[-1.06, -0.18, -0.78, -4.95, 1.58, 0.76] → -1.06
[4.57, -0.31, -0.88, 2.66, -2.25] → 4.57
[0.43, -3.52, 0.69, 0.90, 0.21, -4.05] → 0.43
[1.67, -2.05, -3.88, -2.26, -1.72] → 1.67
[-0.19, -2.63, -1.38, 5.20, 3.12] → -0.19
[2.66, -0.36, 2.94, 1.90, -3.94, -1.90] → 2.66
[1.45, -0.80, 0.73, 3.17, 3.31, 4.89] → 1.45
[-2.90, -2.17, 4.62, 4.35, -1.80, -1.50] → -2.90
[-3.47, 1.00, -0.42, -4.32, -1.22] → -3.47
[1.76, 0.63, 4.92, 2.80, 0.80] → 1.76
---
[[0.65, 1.74, -2.01, -0.60, -0.01, 4.27], [-0.28, -0.03, -3.97, -0.37, -0.56, 2.34], [-1.01, 0.94, -3.58, 0.81, 0.19, 2.42]]
-0.60
[-4.25, -5.07, 4.20, 3.72, 2.41, -3.65]
3.72
[-2.69, 3.43, -4.14, -4.71, 3.25, -2.56]
-4.71
[-0.71, 5.34, 5.04, 0.52, 1.05, -4.75]
0.52
[[-3.05, -0.77, -1.45, -4.20, 0.05, -2.66], [0.91, 2.37, 2.38, -0.43, 0.10, 0.71], [-0.51, -0.41, -1.04, -0.93, 0.01, -0.92]]
-4.20
[[-1.90, 4.00, -1.25, 1.96, 1.90, -0.89], [2.05, -3.79, 1.25, -2.47, -2.04, 0.21], [-3.97, -3.28, -1.52, 1.38, -1.11, -0.97]]
1.96
---
[[ 1.52 -3.90 -3.00  2.40 -3.51  3.97]
 [-3.54 -0.16 -3.00 -2.54  3.69 -3.39]
 [-1.61  2.12 -3.00 -1.82  2.08 -3.11]] out -3.00

[[ 2.17  0.32  1.89  0.36  0.66  3.16]
 [-2.66  1.22 -3.66 -0.31 -1.79  0.01]
 [ 0.04 -5.49  0.84  0.64  0.32 -1.49]] out 1.89

[[0.07 2.74 0.30 3.07]
 [0.02 4.03 0.26 1.87]
 [5.02 0.74 0.42 0.00]] out 0.30

[[ 0.50 -3.07  3.48 -2.88 -2.16  1.61  0.07]
 [ 0.12 -2.77  3.81 -3.28 -1.45  1.37  0.14]
 [-1.48  4.58 -1.33  1.75  2.44 -0.25 -0.02]] out 3.48

[[ 4.25  2.32  1.37 -2.44 -3.07  3.55]
 [-3.12 -0.31  1.78 -1.77  1.14 -3.13]
 [-2.06 -1.22  0.06  2.52  0.65 -2.35]] out 1.37

[[ 2.18 -4.90 -3.24  2.28 -0.68  0.37 -2.86]
 [ 0.93 -3.14 -1.02  2.13 -1.48  5.34  2.33]
 [ 1.42 -5.31 -1.74  2.40 -1.34 -0.64 -4.22]] out -3.24

[[-2.03  1.79  2.05  3.49 -0.97  2.26]
 [ 1.48  0.76  0.66  0.91  1.02  0.14]
 [ 5.50  1.32 -0.36 -0.88  1.78  1.29]] out 2.05
---
[[-0.023, 0.120, -0.131, -0.105, -0.080],
 [-0.140, 0.200, -0.030, -0.158, 0.022]]: 0.022

[[-76.2, 145.4, -57.4, 132.5, -14.5, -167.4, -37.9],
 [61.1, 56.5, 143.3, -81.5, -86.0, -71.9, 165.6],
 [-35.3, 61.9, -29.7, -138.6, -109.3, -18.9, -82.0]]: -82.0

[-5.4, 2.1, 1.6, -16.5, 11.2, -20.1, -7.6]: -7.6

[35.146, 159.922, 91.897, -188.853, -76.825]: -76.825

[[-2.13, -1.87, -2.04, -2.06, -1.81, -2.20],
 [10.23, -17.96, -4.67, 18.02, -8.96, 4.99],
 [-3.16, 6.64, -14.43, 10.02, 0.68, -5.51]]: -5.51

[[-0.14, 0.12, -0.09, 0.06, -0.07, 0.02],
 [-0.11, -0.08, -0.10, -0.01, 0.14, 0.17],
 [-0.05, 0.00, 0.00, 0.00, 0.12, 0.07]]: 0.07
---
[-0.16  1.36 -4.05 -1.66  5.35] -4.05
[0.46 3.93 5.46 5.07 3.20 3.15] 5.46
[-4.83  4.49  5.36 -0.47] 5.36
[-2.15 -4.04 -2.17  2.64  0.39 -0.14] -2.17
[-4.77 -3.71 -1.92 -1.20  2.56 -3.43] -1.92
[-3.60 -3.69 -2.35  2.90  4.38] -2.35
---
[[-0.41, 2.70, -0.90, 1.27, -0.64, -1.19], [-0.13, 5.40, 0.14, 2.05, -4.65, -1.51], [-0.95, -0.19, 2.75, 3.70, 1.25, 2.78]] Out: -0.19
[[-1.22, -2.40, 4.65, 1.24, 1.08], [-0.94, -2.61, 5.03, 0.92, 1.34], [-1.76, -1.85, 4.17, 1.74, 0.55]] Out: -1.85
[[0.13, 0.65, -0.62, 0.15, -4.55, 0.51], [-1.45, -0.71, 1.26, -0.03, 4.74, -3.53], [-1.42, 0.22, 0.78, 0.09, -0.47, -0.68]] Out: 0.22
[[1.64, 1.76, 1.17, 0.84], [-4.05, -2.61, 1.12, -4.44], [0.06, -0.15, -0.93, -1.80]] Out: -0.15
[[3.56, 0.25, 4.61, 3.62], [1.07, -1.13, 1.79, 0.37], [0.17, 1.51, -0.76, 3.70]] Out: 1.51
[[0.14, 5.10, 1.88, -4.72, -0.39, 0.96], [2.62, 3.19, 2.56, 2.57, -0.44, 0.49], [-3.39, 0.86, -3.38, 1.77, -2.70, 1.68]] Out: 0.86
[[-3.33, -2.97, 3.58, -0.88, -4.79, -1.44, 1.44], [-4.38, -4.70, 2.40, 2.84, -3.82, -2.03, -0.42], [-3.37, -4.22, 3.30, 3.09, -3.66, -1.52, -0.67]] Out: -4.22
[[-5.05, 0.06, 2.24, 1.75, -4.36, 2.36], [-3.50, 2.52, 2.04, 1.53, -0.88, 3.26], [0.52, -0.55, 3.97, 1.96, -1.00, -3.89]] Out: -0.55
---
[[31, 28, 98, 54, 41], [41, 42, 24, 27, 35], [29, 26, 95, 57, 37]] >> 35
[[701, 554, 405, 199], [534, 535, 526, 399], [895, 437, 477, 771]] >> 399
[[5221, 7002, 5839, 8575], [3315, 5904, 6642, 6108], [1212, 6828, 6111, 2215]] >> 6108
[[239, 148, -547, -495], [68, 697, 648, 118], [371, 632, 81, 864]] >> 118
[[78, 85, 38, 71, 40, 58, 65], [62, 62, 48, 75, 73, 23, 72], [72, 96, 48, 26, 21, 61, 88]] >> 72
[[-30, 39, -18, 23], [1, 13, -5, 19], [-21, 30, -12, 14]] >> 19
[[167, 81, 236, 37, 197], [115, 73, 187, 58, 117], [135, 93, 147, 158, 140]] >> 117
---
[[ 0.71 -1.28  1.08  2.75  2.26  0.98]
 [-0.46 -5.21 -0.15 -0.68 -0.27 -1.95]] ==> -0.15

[ 0.10  1.74 -3.59  4.87  0.16] ==> -3.59

[[ 3.04  1.49  0.90  0.94 -0.05 -0.81  1.55]
 [ 0.36 -0.19  1.59  2.39  0.22 -0.35 -1.31]
 [-3.99  0.08  1.18  1.93  0.87 -0.84  3.06]] ==> 1.18

[-1.96  1.74  0.20  0.09  4.63] ==> 0.20

[-4.87  0.16  4.00  1.02 -0.94  4.97  0.78] ==> 4.00

[ 1.82 -3.97  0.59 -4.81] ==> 0.59
